[[  8.5  13.0 -53.8 -37.4  24.0  53.3 -17.2  25.2]
 [-43.8 -28.2 -26.3 -24.1 -27.3 -45.5  30.5 -43.8]
 [ 16.2 -41.3  50.3 -15.6  55.9  28.1  21.5  57.1]
 [-44.3  49.9 -43.4 -32.4 -31.5  17.0  -3.9  54.8]
 [-17.6 -52.2 -38.5 -30.5 -22.7  35.0  46.7   9.4]
 [-31.7   2.4   5.1  44.4  39.0  -9.0  30.4 -35.7]
 [-38.4  -0.9 -43.3  15.5   3.4  21.1  52.2 -56.7]
 [ 39.1  11.7 -35.3  46.2  -6.1  13.4  12.1 -27.5]
 [-53.1 -55.5   7.2 -23.6 -12.5  35.5 -10.2 -39.2]
 [-52.7  19.6  24.5  -0.1  21.6 -39.2  37.2   1.4]
 [ 13.0   1.8  -1.5 -15.9  11.5  33.8  17.0  -4.3]
 [ 46.8  57.1 -55.3 -14.5   0.9  14.9   0.7   1.7]] → 1.7

[[  3.5  -9.0  -2.0   2.9  -4.7   1.2  -1.2  -2.4  -0.9   5.3   2.4  -2.3
   -1.5   5.9  -0.8]
 [ -6.9 -10.8   5.2 -16.7  10.3 -25.8  12.2  12.5 -10.2  -1.6 -22.0   4.3
   -6.4   5.4  10.1]
 [ -9.2   4.6 -15.4   8.0  -2.7  -9.2   8.8 -19.9   6.6 -13.5  -3.0   2.9
   -9.7 -17.5   4.3]
 [ 10.6 -14.3 -20.2   1.5   2.9   2.2  10.8   4.6  21.4   5.6   3.3  -7.5
  -15.8 -18.4   5.6]
 [ -2.0   2.3  -5.6  -0.5   1.9  -3.7   9.5 -14.3   1.2 -13.6   2.2  -5.1
   -7.5 -16.5  12.2]
 [  8.1  31.1  -4.1   2.1  -1.0  11.4 -10.4 -10.4 -33.3  21.0   4.2  -8.1
  -15.1  43.8  69.5]] → 69.5

[[  1.8 -28.7 -34.3   0.8  52.2  36.8 -36.3  21.2   5.1 -52.1  28.6  26.5
  -21.5]
 [-45.7  33.3 -41.6 -37.8  17.9  41.9  34.0 -41.9 -20.9 -15.6  44.5  48.2
   29.4]
 [ 55.6 -21.1  46.9  54.1  21.6 -38.5 -13.8  49.3  46.2  28.1 -39.0 -45.1
  -10.9]
 [ 49.2 -21.2  48.0  50.0  -0.2 -24.6 -14.1  44.0  40.5  30.7 -25.7 -34.9
   -6.7]
 [-51.7  30.7 -45.8 -50.6  29.8  39.3  28.2 -44.5 -34.9 -28.9  39.0  46.7
   26.0]
 [ 45.6  29.6  37.6  47.8  22.3 -29.0  27.7  44.6  41.3  29.1   3.4   7.8
   35.9]
 [ 19.7 -33.6 -27.6  14.1  53.5  42.6 -43.0  30.9   8.8 -47.8  24.5  -1.7
  -30.5]
 [  9.0  28.6  27.7  16.1 -15.2  15.1  34.7   4.1  19.5  42.9  28.6  30.3
   31.8]
 [-46.6  23.6 -45.1 -43.0 -36.8 -31.8  24.5 -43.9 -39.5 -22.6 -19.8   6.5
    7.2]
 [ 30.4 -16.4  -3.8  22.7  53.7  42.6 -27.9  34.2  22.6 -41.6  30.5  24.7
    4.4]] → 4.4

[[ 42.0   7.1  62.9  39.2   2.1   6.4  49.6 -36.5  55.4]
 [-47.2  65.4  23.8  63.3  16.9  66.8 -66.0 -54.9  36.6]
 [ 23.3 -51.1 -66.4 -43.1  45.8 -47.1  -1.4  36.9 -69.4]
 [-41.1  -5.0 -55.6 -31.6  -7.5 -16.4 -54.0  37.2 -62.5]
 [-35.7  55.3  54.0  63.9  38.9  58.9 -41.5 -67.1  59.6]
 [ 58.4 -44.9 -37.9 -61.0  40.7 -54.5  55.6  15.4 -45.8]
 [ 71.1 -70.6  63.8 -62.6   4.2 -68.0  73.9 -24.4 -15.9]
 [-28.2 -14.1 -50.7 -29.6  45.7 -17.9 -29.3  -6.9 -44.0]] → -44.0

[[ -7.1  11.4   9.1   1.1   9.5  18.1 -12.0   0.6]
 [-11.4  11.9  10.9   3.4 -57.6  22.3 -17.4  -2.4]
 [-12.9  10.6  10.2   4.7   4.0  24.5 -20.1  -6.4]
 [-12.6   7.6   7.9   5.7 -15.7  24.8 -21.1 -11.3]
 [-12.3  11.5  10.7   4.0 -29.8  23.5 -18.9  -4.2]
 [-10.3  12.1  10.6   2.7 -21.5  21.2 -15.9  -1.1]
 [ -9.2  12.0  10.2   2.1  41.1  20.1 -14.5  -0.3]
 [ -6.2  11.0   8.5   0.8 -30.3  17.3 -11.1   0.7]
 [-13.0   9.3   9.3   5.3  42.9  25.0 -20.9  -8.9]
 [ -8.1  11.7   9.7   1.5   1.7  19.1 -13.2   0.2]] → 0.2

[[-21.0  44.8  -1.2 -13.8  27.7  27.8  18.5  -0.5   5.7 -16.4 -26.4 -10.0
   35.4 -11.3 -28.9 -31.6]
 [ -5.9 -51.0  -5.5 -11.1 -17.0 -11.7 -25.2   0.6  -8.6  19.9  26.6   7.9
  -51.6 -13.5  31.3  17.9]
 [-13.4 -34.3   0.1 -14.1  13.0 -30.1 -16.6  -5.7  23.1 -34.7  -0.1 -16.7
   -7.6  -4.0   4.7  28.1]
 [ -0.9   2.4 -13.3  18.3   7.2  -6.7 -17.8   6.3  -1.7 -15.3 -17.0 -14.2
  -18.5   7.1 -16.6  -8.7]
 [-21.6  19.2  22.9 -39.3 -11.4 -23.3   8.0 -15.8   1.7   9.1  -8.4  32.5
   30.1 -40.3  24.1  21.6]
 [-21.9  39.8  -2.9  -0.1   8.7  -0.7  11.6  21.8  31.1 -33.4 -37.3   0.0
   26.7   6.8 -61.7 -38.9]
 [-14.8  13.3 -17.2   5.7 -27.2  -1.1 -17.0  31.2 -22.7  34.1  22.2  17.3
  -17.3  16.4  38.3 -18.0]
 [-24.3  31.9   9.2 -33.2  -0.5   3.5   0.1 -10.4   3.5  -7.6 -40.6  16.4
   35.7 -22.2   6.0  -7.2]
 [ 23.9   3.0  28.0  12.5 -14.1 -29.7  -1.5 -11.6   6.3   5.6 -29.9   9.1
   31.0   6.2 -18.6  18.0]] → 18.0

[[ 26.1  51.2  47.8 -18.9   2.0   1.3 -54.1  30.9   9.5  33.1  47.3  10.4
  -46.9]
 [-32.8  41.4  53.9  37.8  15.2  -8.2   0.2 -31.7  54.2  46.9  -1.9  50.6
   17.7]
 [ 15.7 -40.2  -9.1  10.1 -24.9 -29.4  28.9  24.3  12.0 -23.4  16.9  37.8
  -36.3]
 [-56.6  26.6 -35.9  52.7 -10.6 -49.1 -41.8   2.7  -9.0  27.0 -52.2   3.6
    6.0]
 [ 27.7  34.0  23.1 -55.6 -51.6 -23.8  34.6   4.3 -39.7 -30.9  13.0  20.4
   17.0]
 [ 36.2   9.0 -10.7  32.7  58.8  18.8 -37.2  40.9 -44.3  -5.6 -27.9  50.6
  -12.5]] → -12.5
---
[ 30.2 -25.0 -35.9  17.2  58.8] ==> -35.9, 58.8

[[ 25.7   7.3 -16.1 -62.0 -29.7]
 [ 25.0 -14.7 -28.4 -33.0 -37.2]
 [ -9.3  25.7  27.7 -34.4  20.9]] ==> -28.4, 27.7

[  9.1 -65.4  -0.1  50.8  -7.5 -57.2 -16.1] ==> 50.8, 50.8

[-30.3  11.6 -29.2 -62.1 -10.2] ==> -29.2, 11.6

[[-68.1  59.6  -6.7  45.6 -11.8  -0.7  15.9]
 [-13.7   0.0  -4.2   8.2  -3.2  -6.4  -2.4]
 [ -8.4  13.2   3.9   0.0   3.3  -6.2   0.1]] ==> 8.2, 59.6

[ 53.5  66.1 -25.9 -23.1 -44.9 -36.4   0.2] ==> -23.1, 66.1

[  2.5  45.9  64.6  57.0 -46.0] ==> 64.6, 64.6

[ 46.3 -61.9  58.4  -4.5  24.0] ==> 58.4, 58.4

[-14.7 -53.1  29.8 -47.8  59.0 -49.0 -17.1] ==> -47.8, 59.0

[[-28.8 -21.0  26.7 -12.5  14.2]
 [-50.5 -40.7   8.1 -69.6 -31.4]
 [-12.3 -39.4  63.8  49.8   9.3]] ==> 8.1, 63.8
---
array([  9.4,  38.2, -14.4,  -6.0,  53.2, -66.3]) -> 9.4, -66.3

array([[  7.1,  -6.4, -16.7, -29.3,  33.6],
       [-16.7, -55.1,  23.5,   0.6,  19.2],
       [-23.7, -11.0,  59.9, -32.6,  -0.2]]) -> 7.1, -0.2

array([[-32.0, -40.7, -30.6, -22.0,  56.2],
       [-29.7, -28.8, -69.1, -55.1,  39.7],
       [ 23.0,  47.4, -38.4, -37.8, -59.9]]) -> -32.0, -59.9

array([ 26.6,  46.4, -73.6,  34.5]) -> 26.6, 34.5

array([-58.0, -18.3,  39.4,  -2.7]) -> -58.0, -2.7

array([-60.4, -28.8,  36.4,  58.4, -31.6, -56.1]) -> -60.4, -56.1

array([ 47.5, -14.4, -31.4, -63.5,   2.9,  51.9]) -> 47.5, 51.9

array([ 33.5, -17.4,  30.8, -58.4, -29.8]) -> 33.5, -29.8

array([ 14.9, -65.7,  73.6, -74.7]) -> 14.9, -74.7
---
Q:
 48  111  163  211   79  174
169  142   86  149  240   71
219  169  120   51  209  120
A: 79

Q:   5  -25  -46   34  -43  -47   23
A: -47

Q:
 51   67  146   76   81  116   42
 65   86  146  107   95   39   61
192   72  146  174  134   50  105
A: 116

Q: 21  82  35  76  65  51  78
A: 51

Q: 196  254   24  148   48   41
A: 48

Q:
161  150  177  141   63
203  155  241  168  167
176  151  245  170  181
A: 141

Q:
649  662  133  828  713
743  628  616  186  199
596  710  476  782  673
A: 828
